Below is a small trained network, with its code and all its weights. Each question gives an input and a class and asks what happens when units are switched off, that is, made to give their printed mean instead of their output.

import numpy as np


def w(rows, s, z=0):
    codes = np.array(rows[::2]) - 128.0
    scale = np.full(codes.shape[1], s)
    scale[-1] = z or s
    return codes * scale


def norm(h):
    return h / np.sqrt((h * h).mean(-1, keepdims=True) + 1e-5)


def f(y):
    return np.maximum(y, 0)


def log_softmax(a):
    a = a - a.max(-1, keepdims=True)
    return a - np.log(np.exp(a).sum(-1, keepdims=True))


def net(x, mask):
    res = np.array(x, float).reshape(1, 6) / 4 @ E
    u = 0
    for l in range(2):
        y = f(norm(res) @ A[l][:, :-1].T + A[l][:, -1])
        res = res + np.where(mask[u : u + 6], y, B[l][:, -1]) @ B[l][:, :-1]
        u += 6
    return log_softmax(norm(res)[-1] @ U[:, :-1].T + U[:, -1])


A, B = {}, {}
E = w([
[154,150,1,167,157],'x0',
[150,99,113,48,83],'x1',
[112,189,122,74,180],'x2',
[223,187,148,147,73],'x3',
[134,119,123,125,136],'x4',
[128,134,128,128,124],'x5',
],0.0096)
A[0] = w([
[62,55,33,170,121,44],'L0N0',
[245,99,179,175,73,73],'L0N1',
[154,85,97,21,79,7],'L0N2',
[215,132,93,156,102,117],'L0N3',
[135,97,75,83,62,3],'L0N4',
[162,5,107,229,14,22],'L0N5',
],0.011,0.0024)
B[0] = w([
[140,114,158,136,65,208],'L0N0',
[186,128,154,157,56,239],'L0N1',
[63,189,163,185,163,192],'L0N2',
[117,95,130,141,63,208],'L0N3',
[89,160,112,200,128,169],'L0N4',
[79,199,95,47,254,255],'L0N5',
],0.014,0.0071)
A[1] = w([
[144,140,86,22,209,6],'L1N0',
[127,112,20,89,96,55],'L1N1',
[144,91,232,46,131,29],'L1N2',
[183,219,96,7,159,124],'L1N3',
[114,247,161,129,147,22],'L1N4',
[28,72,122,58,119,157],'L1N5',
],0.013,0.0012)
B[1] = w([
[112,64,219,107,188,180],'L1N0',
[185,139,65,26,162,161],'L1N1',
[189,234,38,43,160,192],'L1N2',
[133,9,190,94,252,211],'L1N3',
[99,87,149,215,120,254],'L1N4',
[193,105,134,199,49,207],'L1N5',
],0.014,0.0098)
U = w([
[101,139,162,96,223,73],'0',
[140,139,122,132,121,253],'1',
[76,198,135,180,116,102],'2',
[131,211,58,11,127,161],'3',
[163,124,110,125,45,33],'4',
],0.012,0.0038)

Each question gives the input, the list of numbers given to net, and the class t.
The units are the neurons (one row each of A and B). Each row of codes is followed by its name. A weight is (code - 128) times the scale printed after its matrix; where a second scale follows, it is the last column's (A, B and U).
mask holds one flag per neuron, layer by layer. A switched-off neuron (its flag False) gives its mean, the last column of its row in B, instead of its output. The means were averaged over made-up inputs and are rounded, as every weight is.
A unit's drop is (log p(t) with every unit on - log p(t) with that unit switched off) / (log p(t) with every unit on - log p(t) with every unit switched off).
The circuit of an input: a set's keep is (log p(t) with only the set's units on - log p(t) with every unit switched off) / (log p(t) with every unit on - log p(t) with every unit switched off). Starting from all 12 units, units are removed one at a time, each time the one whose removal leaves the highest keep (on an exact tie, the one counted first), for as long as the keep stays at least 0.8.
units of the circuit, in order: the units of the circuit, biggest drop first
top k neurons: the k neurons with the biggest drops, biggest first
k most important neurons of layer l: the k neurons of layer l with the biggest drops, biggest first
input [5,6,7,0,-3,6], class 0: top neuron	L0N1
input [6,8,5,-6,4,6], class 2: top 2 neurons	L0N2; L0N4
input [4,-1,1,-5,2,-3], class 4: units of the circuit, in order	L0N5; L0N0
input [-7,-4,6,4,5,6], class 3: top 3 neurons	L1N2; L0N5; L0N2
input [-3,8,-8,-3,-3,-1], class 0: 2 most important neurons of layer 0	L0N5; L0N3
input [3,-7,0,-3,4,1], class 2: top 2 neurons	L1N3; L0N5
input [-8,-4,-6,-8,-7,-5], class 3: top 2 neurons	L1N2; L1N4
input [4,8,-6,-2,-7,1], class 2: top 2 neurons	L0N2; L0N4
input [-3,-6,4,-2,-1,6], class 2: 2 most important neurons of layer 1	L1N3; L1N0
input [-3,4,1,-2,-2,2], class 2: units of the circuit, in order	L0N2; L1N3
input [-2,2,-7,5,5,-2], class 0: top 2 neurons	L0N5; L1N3
input [-6,-3,-4,-6,-4,4], class 3: units of the circuit, in order	L1N2; L0N2; L1N3
input [3,-6,4,-8,-4,8], class 4: units of the circuit, in order	L0N5; L0N0; L0N2; L1N3
input [4,5,5,-6,-4,-1], class 4: units of the circuit, in order	L0N5; L1N5
input [-7,7,4,0,3,4], class 2: units of the circuit, in order	L0N2; L0N5; L1N3
input [0,4,-8,8,3,4], class 0: units of the circuit, in order	L0N5
input [-2,0,-6,-8,7,4], class 4: top 2 neurons	L1N5; L0N0
input [-7,-3,1,0,0,-6], class 3: top 2 neurons	L1N2; L0N5
input [-6,-5,4,4,1,1], class 3: top 4 neurons	L1N2; L0N5; L0N2; L0N4
input [3,3,-7,7,0,-2], class 0: most important neuron of layer 1	L1N3
